Here is a tiny trained network, its code and every weight. The questions are about switching its units off for an input and a class, where a switched-off unit gives its printed mean instead of its output.

import numpy as np


def w(rows, s, z=0):
    codes = np.array(rows[::2]) - 128.0
    scale = np.full(codes.shape[1], s)
    scale[-1] = z or s
    return codes * scale


def f(y):
    return y / 2 * (1 + np.tanh(0.7978845608 * (y + 0.044715 * y**3)))


def log_softmax(a):
    a = a - a.max(-1, keepdims=True)
    return a - np.log(np.exp(a).sum(-1, keepdims=True))


def net(x, mask):
    res = np.array(x, float).reshape(1, 5) / 4 @ E
    y = f(res @ A[0][:, :-1].T + A[0][:, -1])
    res = res + np.where(mask, y, B[0][:, -1]) @ B[0][:, :-1]
    return log_softmax(res[-1] @ U[:, :-1].T + U[:, -1])


A, B = {}, {}
E = w([
[128,128,128],'x0',
[210,44,218],'x1',
[129,128,128],'x2',
[229,142,23],'x3',
[177,254,210],'x4',
],0.0093)
A[0] = w([
[97,147,207,101],'N1',
[157,174,181,113],'N2',
[182,100,164,97],'N3',
[73,179,71,115],'N4',
[53,198,66,115],'N5',
[148,161,156,160],'N6',
[211,155,74,5],'N7',
[73,117,181,50],'N8',
[124,76,108,93],'N9',
[69,129,157,59],'N10',
[126,225,150,145],'N11',
[179,121,84,100],'N12',
[189,113,75,95],'N13',
[161,184,163,143],'N14',
[55,173,92,131],'N15',
[87,218,67,65],'N16',
[132,143,143,128],'N17',
[195,98,175,79],'N18',
[134,233,161,156],'N19',
[167,60,179,136],'N20',
[208,131,79,46],'N21',
[191,70,193,101],'N22',
[37,59,187,65],'N23',
[181,140,86,76],'N24',
[112,64,58,160],'N25',
[175,108,171,73],'N26',
[65,120,206,45],'N27',
[77,61,108,139],'N28',
[194,180,133,121],'N29',
[57,110,161,72],'N30',
[186,198,174,164],'N31',
[41,142,237,45],'N32',
[111,31,74,163],'N33',
[149,189,154,85],'N34',
[90,160,99,103],'N35',
[159,188,166,137],'N36',
[163,172,164,154],'N37',
[151,189,175,141],'N38',
[82,5,98,161],'N39',
[179,76,189,99],'N40',
[78,184,101,96],'N41',
[170,93,154,204],'N42',
],0.013,0.0021)
B[0] = w([
[141,168,90,184],'N1',
[98,109,61,181],'N2',
[144,88,162,179],'N3',
[164,32,198,184],'N4',
[180,12,174,201],'N5',
[89,126,111,160],'N6',
[193,229,165,193],'N7',
[187,206,133,173],'N8',
[109,134,87,169],'N9',
[201,182,169,157],'N10',
[98,114,82,197],'N11',
[150,207,145,173],'N12',
[157,205,163,186],'N13',
[51,108,102,182],'N14',
[174,38,162,179],'N15',
[161,56,163,200],'N16',
[108,137,138,135],'N17',
[144,61,176,192],'N18',
[82,110,85,208],'N19',
[136,48,175,213],'N20',
[170,226,200,190],'N21',
[164,1,133,220],'N22',
[151,192,146,219],'N23',
[186,232,165,171],'N24',
[60,161,74,210],'N25',
[137,83,121,173],'N26',
[172,212,169,194],'N27',
[78,161,83,196],'N28',
[108,172,90,184],'N29',
[158,202,129,172],'N30',
[50,143,72,208],'N31',
[183,224,166,222],'N32',
[40,166,74,231],'N33',
[81,118,104,172],'N34',
[152,57,183,154],'N35',
[59,108,81,185],'N36',
[81,133,54,177],'N37',
[61,126,91,187],'N38',
[47,136,62,251],'N39',
[149,44,178,208],'N40',
[163,54,161,170],'N41',
[126,82,140,182],'N42',
],0.0068,0.012)
U = w([
[12,127,81,253],'0',
[200,6,164,104],'1',
[213,235,151,23],'2',
],0.021,0.0014)

Each question gives the input, the list of numbers given to net, and the class t.
The units are the neurons (one row each of A and B). Each row of codes is followed by its name. A weight is (code - 128) times the scale printed after its matrix; where a second scale follows, it is the last column's (A, B and U).
mask holds one flag per neuron, in row order. A switched-off neuron (its flag False) gives its mean, the last column of its row in B, instead of its output. The means were averaged over made-up inputs and are rounded, as every weight is.
A unit's drop is (log p(t) with every unit on - log p(t) with that unit switched off) / (log p(t) with every unit on - log p(t) with every unit switched off).
top k neurons: the k neurons with the biggest drops, biggest first
drop when u is switched off: that unit's drop, to one decimal
input [-6,1,2,-8,5], class 2: top neuron -> N32
input [-2,-6,-8,6,-3], class 1: top 3 neurons -> N5; N4; N16
input [7,-6,-7,6,6], class 0: top 2 neurons -> N31; N19
input [-5,7,8,-1,6], class 1: top 3 neurons -> N22; N40; N18
input [8,7,4,-8,-7], class 2: top 3 neurons -> N23; N32; N27
input [7,7,-6,-8,-8], class 0: top 3 neurons -> N39; N33; N28
input [1,-7,-3,4,6], class 1: top 2 neurons -> N5; N16
input [-6,-7,6,7,-5], class 1: top 4 neurons -> N5; N4; N16; N15
input [7,-8,-8,-8,5], class 1: top 2 neurons -> N5; N15
input [-1,3,8,-3,-2], class 1: drop when N25 is switched off -> 0.1
input [-6,1,6,-7,-6], class 2: drop when N23 is switched off -> 0.2
input [4,2,-1,-2,6], class 0: drop when N20 is switched off -> 0.0
